Here is a tiny trained network, its code and every weight. The questions are about switching its units off for an input and a class, where a switched-off unit gives its printed mean instead of its output.

import numpy as np


def w(rows, s, z=0):
    codes = np.array(rows[::2]) - 128.0
    scale = np.full(codes.shape[1], s)
    scale[-1] = z or s
    return codes * scale


def f(y):
    return y / 2 * (1 + np.tanh(0.7978845608 * (y + 0.044715 * y**3)))


def log_softmax(a):
    a = a - a.max(-1, keepdims=True)
    return a - np.log(np.exp(a).sum(-1, keepdims=True))


def net(x, mask):
    res = np.array(x, float).reshape(1, 4) / 4 @ E
    y = f(res @ A[0][:, :-1].T + A[0][:, -1])
    res = res + np.where(mask, y, B[0][:, -1]) @ B[0][:, :-1]
    return log_softmax(res[-1] @ U[:, :-1].T + U[:, -1])


A, B = {}, {}
E = w([
[194,227,113,93,115],'x0',
[170,133,207,254,154],'x1',
[183,101,31,170,94],'x2',
[122,135,118,132,133],'x3',
],0.0087)
A[0] = w([
[84,157,179,103,168,72],'N0',
[125,154,176,208,146,68],'N1',
[60,191,195,91,131,111],'N2',
[188,101,63,179,85,103],'N3',
[43,156,97,92,57,60],'N4',
[145,84,12,179,96,254],'N5',
[102,37,181,105,164,120],'N6',
[124,142,157,199,124,254],'N7',
[164,251,100,98,145,41],'N8',
[89,170,216,83,197,56],'N9',
[71,107,112,55,75,46],'N10',
[41,2,123,145,132,74],'N11',
[108,91,119,64,96,211],'N12',
[37,62,93,183,135,149],'N13',
[190,126,210,160,117,74],'N14',
[115,120,95,78,135,76],'N15',
],0.009,0.0038)
B[0] = w([
[86,110,124,139,69,161],'N0',
[128,88,75,167,134,190],'N1',
[96,135,126,108,82,197],'N2',
[42,119,174,136,75,192],'N3',
[141,40,93,174,149,173],'N4',
[61,157,152,76,104,253],'N5',
[139,159,156,115,103,190],'N6',
[97,121,85,150,194,224],'N7',
[254,150,147,162,117,197],'N8',
[88,106,112,125,70,196],'N9',
[142,82,97,157,148,186],'N10',
[246,158,191,122,116,222],'N11',
[143,136,85,158,188,206],'N12',
[197,169,183,117,124,210],'N13',
[140,84,78,158,143,178],'N14',
[142,73,111,171,142,155],'N15',
],0.0086,0.0065)
U = w([
[250,178,185,116,95,106],'0',
[131,2,54,158,195,77],'1',
[102,165,152,99,171,254],'2',
[45,130,158,108,15,58],'3',
],0.011,0.0085)

Each question gives the input, the list of numbers given to net, and the class t.
The units are the neurons (one row each of A and B). Each row of codes is followed by its name. A weight is (code - 128) times the scale printed after its matrix; where a second scale follows, it is the last column's (A, B and U).
mask holds one flag per neuron, in row order. A switched-off neuron (its flag False) gives its mean, the last column of its row in B, instead of its output. The means were averaged over made-up inputs and are rounded, as every weight is.
A unit's drop is (log p(t) with every unit on - log p(t) with that unit switched off) / (log p(t) with every unit on - log p(t) with every unit switched off).
The circuit of an input: a set's keep is (log p(t) with only the set's units on - log p(t) with every unit switched off) / (log p(t) with every unit on - log p(t) with every unit switched off). Starting from the 12 units with the biggest drops (on a tie, the unit counted first), units are removed one at a time, each time the one whose removal leaves the highest keep (on an exact tie, the one counted first), for as long as the keep stays at least 0.8.
units of the circuit, in order: the units of the circuit, biggest drop first
most important unit: the unit with the biggest drop
top k neurons: the k neurons with the biggest drops, biggest first
drop when u is switched off: that unit's drop, to one decimal
input [-3,-3,5,2], class 3: units of the circuit, in order => [N5]
input [5,-1,-6,-3], class 3: units of the circuit, in order => [N9 N2]
input [-5,-3,4,-8], class 2: top 2 neurons => [N8 N5]
input [-7,7,5,-3], class 0: top 2 neurons => [N11 N13]
input [-1,5,-6,-3], class 3: units of the circuit, in order => [N9 N0]
input [-6,6,8,8], class 2: units of the circuit, in order => [N5 N13]
input [3,2,8,-6], class 3: units of the circuit, in order => [N3 N5]
input [0,6,-8,-4], class 3: top 4 neurons => [N9 N2 N0 N12]
input [-8,-7,-5,8], class 0: top 4 neurons => [N11 N13 N6 N7]
input [3,6,5,-6], class 1: top 2 neurons => [N14 N7]
input [-6,6,8,3], class 3: top 2 neurons => [N3 N5]
input [5,-8,-6,-7], class 1: top 2 neurons => [N4 N10]
input [8,-7,-6,0], class 0: top 2 neurons => [N8 N7]
input [-3,-2,3,-4], class 2: most important unit => N8
input [-5,3,-7,-5], class 3: top 4 neurons => [N9 N0 N2 N8]
input [-5,-2,0,5], class 0: units of the circuit, in order => [N11 N13]
input [-5,8,-3,6], class 1: top 4 neurons => [N1 N7 N14 N5]
input [5,-5,7,-6], class 3: top 3 neurons => [N5 N3 N11]
input [6,1,7,-8], class 2: top 2 neurons => [N11 N5]
input [-6,4,8,4], class 3: top 2 neurons => [N3 N5]
input [-4,5,7,7], class 2: most important unit => N7
input [2,-4,-3,-4], class 1: drop when N4 is switched off => 0.2
input [4,-7,-7,1], class 1: drop when N15 is switched off => 0.1
input [-6,3,5,-7], class 2: drop when N11 is switched off => -0.6
